Below are the code and all the weights of a small trained network. Each question names an input and a class and asks about switching units off, where a switched-off unit gives its printed mean instead of its output.

import numpy as np


def w(rows, s, z=0):
    codes = np.array(rows[::2]) - 128.0
    scale = np.full(codes.shape[1], s)
    scale[-1] = z or s
    return codes * scale


def norm(h):
    return h / np.sqrt((h * h).mean(-1, keepdims=True) + 1e-5)


def f(y):
    return y / 2 * (1 + np.tanh(0.7978845608 * (y + 0.044715 * y**3)))


def log_softmax(a):
    a = a - a.max(-1, keepdims=True)
    return a - np.log(np.exp(a).sum(-1, keepdims=True))


def net(x, mask):
    res = np.array(x, float).reshape(1, 2) / 4 @ E
    u = 0
    for l in range(3):
        y = f(norm(res) @ A[l][:, :-1].T + A[l][:, -1])
        res = res + np.where(mask[u : u + 4], y, B[l][:, -1]) @ B[l][:, :-1]
        u += 4
    return log_softmax(norm(res)[-1] @ U[:, :-1].T + U[:, -1])


A, B = {}, {}
E = w([
[244,152,181,136,178,200,122],'x0',
[147,95,23,164,96,134,251],'x1',
],0.012)
A[0] = w([
[9,143,184,83,125,105,36,160],'0.n0',
[220,144,79,218,148,194,163,127],'0.n1',
[254,251,202,111,98,130,84,7],'0.n2',
[226,185,152,134,80,247,152,136],'0.n3',
],0.009,0.0016)
B[0] = w([
[250,54,123,47,164,133,122,255],'0.n0',
[163,43,119,90,55,85,97,208],'0.n1',
[82,202,102,208,151,163,137,224],'0.n2',
[159,98,141,59,230,119,89,214],'0.n3',
],0.012,0.0095)
A[1] = w([
[106,126,122,137,103,147,130,5],'1.n0',
[86,246,126,162,163,153,52,237],'1.n1',
[66,116,159,141,42,101,178,115],'1.n2',
[136,115,117,148,84,118,121,36],'1.n3',
],0.012,0.0017)
B[1] = w([
[126,122,187,101,88,199,120,113],'1.n0',
[122,133,125,147,173,120,250,252],'1.n1',
[108,167,86,83,98,142,74,234],'1.n2',
[84,163,167,132,156,236,128,142],'1.n3',
],0.014,0.0047)
A[2] = w([
[123,144,166,100,196,66,60,254],'2.n0',
[77,176,49,170,58,125,88,186],'2.n1',
[84,211,123,152,244,128,106,54],'2.n2',
[122,84,113,148,60,133,108,116],'2.n3',
],0.011,0.0027)
B[2] = w([
[140,85,88,210,127,78,128,255],'2.n0',
[93,166,173,97,61,122,88,235],'2.n1',
[44,252,193,145,62,204,200,208],'2.n2',
[77,206,181,167,170,118,97,172],'2.n3',
],0.013,0.0068)
U = w([
[217,9,83,85,168,102,115,250],'0',
[6,195,112,70,12,136,102,21],'1',
[92,235,181,190,197,199,198,15],'2',
],0.013,0.0021)

Each question gives the input, the list of numbers given to net, and the class t.
The units are the neurons (one row each of A and B). Each row of codes is followed by its name. A weight is (code - 128) times the scale printed after its matrix; where a second scale follows, it is the last column's (A, B and U).
mask holds one flag per neuron, layer by layer. A switched-off neuron (its flag False) gives its mean, the last column of its row in B, instead of its output. The means were averaged over made-up inputs and are rounded, as every weight is.
A unit's drop is (log p(t) with every unit on - log p(t) with that unit switched off) / (log p(t) with every unit on - log p(t) with every unit switched off).
The circuit of an input: a set's keep is (log p(t) with only the set's units on - log p(t) with every unit switched off) / (log p(t) with every unit on - log p(t) with every unit switched off). Starting from all 12 units, units are removed one at a time, each time the one whose removal leaves the highest keep (on an exact tie, the one counted first), for as long as the keep stays at least 0.8.
circuit, biggest first: the units of the circuit, biggest drop first
unit that matters most: the unit with the biggest drop
top k neurons: the k neurons with the biggest drops, biggest first
top k neurons in layer l: the k neurons of layer l with the biggest drops, biggest first
drop of u: that unit's drop, to one decimal
input [-1,3], class 1: unit that matters most : 0.n0
input [0,1], class 1: top 3 neurons : 0.n0; 0.n3; 0.n1
input [1,-8], class 2: top 3 neurons : 0.n2; 0.n1; 2.n2
input [-2,1], class 1: top 3 neurons : 0.n0; 0.n3; 0.n2
input [1,-5], class 2: top 3 neurons : 0.n2; 0.n1; 2.n2
input [2,0], class 2: top 3 neurons : 0.n2; 0.n0; 2.n2
input [-2,3], class 1: top 2 neurons : 0.n0; 0.n3
input [5,0], class 2: top 3 neurons : 0.n2; 0.n0; 2.n2
input [1,-7], class 2: top 3 neurons in layer 0 : 0.n2; 0.n1; 0.n3
input [-8,0], class 0: top 2 neurons in layer 0 : 0.n0; 0.n2
input [5,-1], class 2: top 2 neurons in layer 0 : 0.n2; 0.n0
input [6,0], class 2: top 3 neurons : 0.n2; 0.n0; 2.n2
input [-5,-1], class 0: drop of 0.n2 : 0.0
input [0,7], class 1: drop of 0.n3 : 1.0
input [-8,-2], class 0: circuit, biggest first : 0.n0
input [1,-2], class 2: drop of 0.n2 : 3.6
